Below is a small trained network, with its code and all its weights. Each question gives an input and a class and asks what happens when units are switched off, that is, made to give their printed mean instead of their output.

import numpy as np


def w(rows, s, z=0):
    codes = np.array(rows[::2]) - 128.0
    scale = np.full(codes.shape[1], s)
    scale[-1] = z or s
    return codes * scale


def f(y):
    return np.maximum(y, 0)


def log_softmax(a):
    a = a - a.max(-1, keepdims=True)
    return a - np.log(np.exp(a).sum(-1, keepdims=True))


def net(x, mask):
    res = np.array(x, float).reshape(1, 3) / 4 @ E
    y = f(res @ A[0][:, :-1].T + A[0][:, -1])
    res = res + np.where(mask, y, B[0][:, -1]) @ B[0][:, :-1]
    return log_softmax(res[-1] @ U[:, :-1].T + U[:, -1])


A, B = {}, {}
E = w([
[198,35,156,100,189,142,40],'x0',
[151,156,112,221,132,179,167],'x1',
[193,185,73,184,244,108,169],'x2',
],0.011)
A[0] = w([
[228,65,134,191,203,171,127,252],'neuron 1',
[34,99,165,84,59,141,131,252],'neuron 2',
[47,247,101,107,131,116,181,186],'neuron 3',
[190,105,144,138,211,175,123,250],'neuron 4',
[144,47,149,79,199,108,57,224],'neuron 5',
[34,205,145,148,163,143,108,79],'neuron 6',
[139,161,117,244,151,134,154,162],'neuron 7',
[95,204,121,170,113,129,190,220],'neuron 8',
[132,118,128,132,165,142,92,103],'neuron 9',
[114,116,72,183,89,75,140,154],'neuron 10',
[111,157,87,188,143,170,161,190],'neuron 11',
],0.012,0.0031)
B[0] = w([
[159,127,135,198,131,111,58,247],'neuron 1',
[55,156,140,76,96,170,90,250],'neuron 2',
[136,153,130,109,171,97,249,239],'neuron 3',
[144,75,123,199,155,123,146,219],'neuron 4',
[100,33,116,117,102,99,146,243],'neuron 5',
[183,148,85,88,124,131,117,169],'neuron 6',
[141,185,146,155,153,184,82,224],'neuron 7',
[221,163,149,97,83,153,139,227],'neuron 8',
[150,119,90,145,107,129,134,158],'neuron 9',
[154,151,116,118,89,147,126,167],'neuron 10',
[147,205,111,135,120,107,87,205],'neuron 11',
],0.02,0.014)
U = w([
[158,6,67,144,130,24,98,98],'0',
[1,143,145,43,95,140,34,253],'1',
[173,210,111,50,118,122,187,151],'2',
[88,127,90,85,190,31,204,82],'3',
[149,183,109,185,176,110,47,25],'4',
],0.0092,0.0019)

Each question gives the input, the list of numbers given to net, and the class t.
The units are the neurons (one row each of A and B). Each row of codes is followed by its name. A weight is (code - 128) times the scale printed after its matrix; where a second scale follows, it is the last column's (A, B and U).
mask holds one flag per neuron, in row order. A switched-off neuron (its flag False) gives its mean, the last column of its row in B, instead of its output. The means were averaged over made-up inputs and are rounded, as every weight is.
A unit's drop is (log p(t) with every unit on - log p(t) with that unit switched off) / (log p(t) with every unit on - log p(t) with every unit switched off).
The circuit of an input: a set's keep is (log p(t) with only the set's units on - log p(t) with every unit switched off) / (log p(t) with every unit on - log p(t) with every unit switched off). Starting from all 11 units, units are removed one at a time, each time the one whose removal leaves the highest keep (on an exact tie, the one counted first), for as long as the keep stays at least 0.8.
units of the circuit, in order: the units of the circuit, biggest drop first
top k neurons: the k neurons with the biggest drops, biggest first
drop of u: that unit's drop, to one decimal
input [6,8,-8], class 1: units of the circuit, in order	(neuron 2)
input [4,8,-6], class 1: units of the circuit, in order	(neuron 3; neuron 8)
input [1,-3,0], class 0: top 4 neurons	(neuron 2; neuron 7; neuron 3; neuron 11)
input [-3,-7,0], class 1: top 2 neurons	(neuron 2; neuron 8)
input [3,2,-3], class 0: top 3 neurons	(neuron 7; neuron 2; neuron 11)
input [7,4,-8], class 1: top 2 neurons	(neuron 2; neuron 3)
input [6,4,-6], class 0: top 2 neurons	(neuron 5; neuron 7)
input [-1,-7,0], class 1: drop of neuron 7	0.0
input [-3,-5,-3], class 1: drop of neuron 7	0.0
input [0,-5,3], class 0: drop of neuron 3	0.3
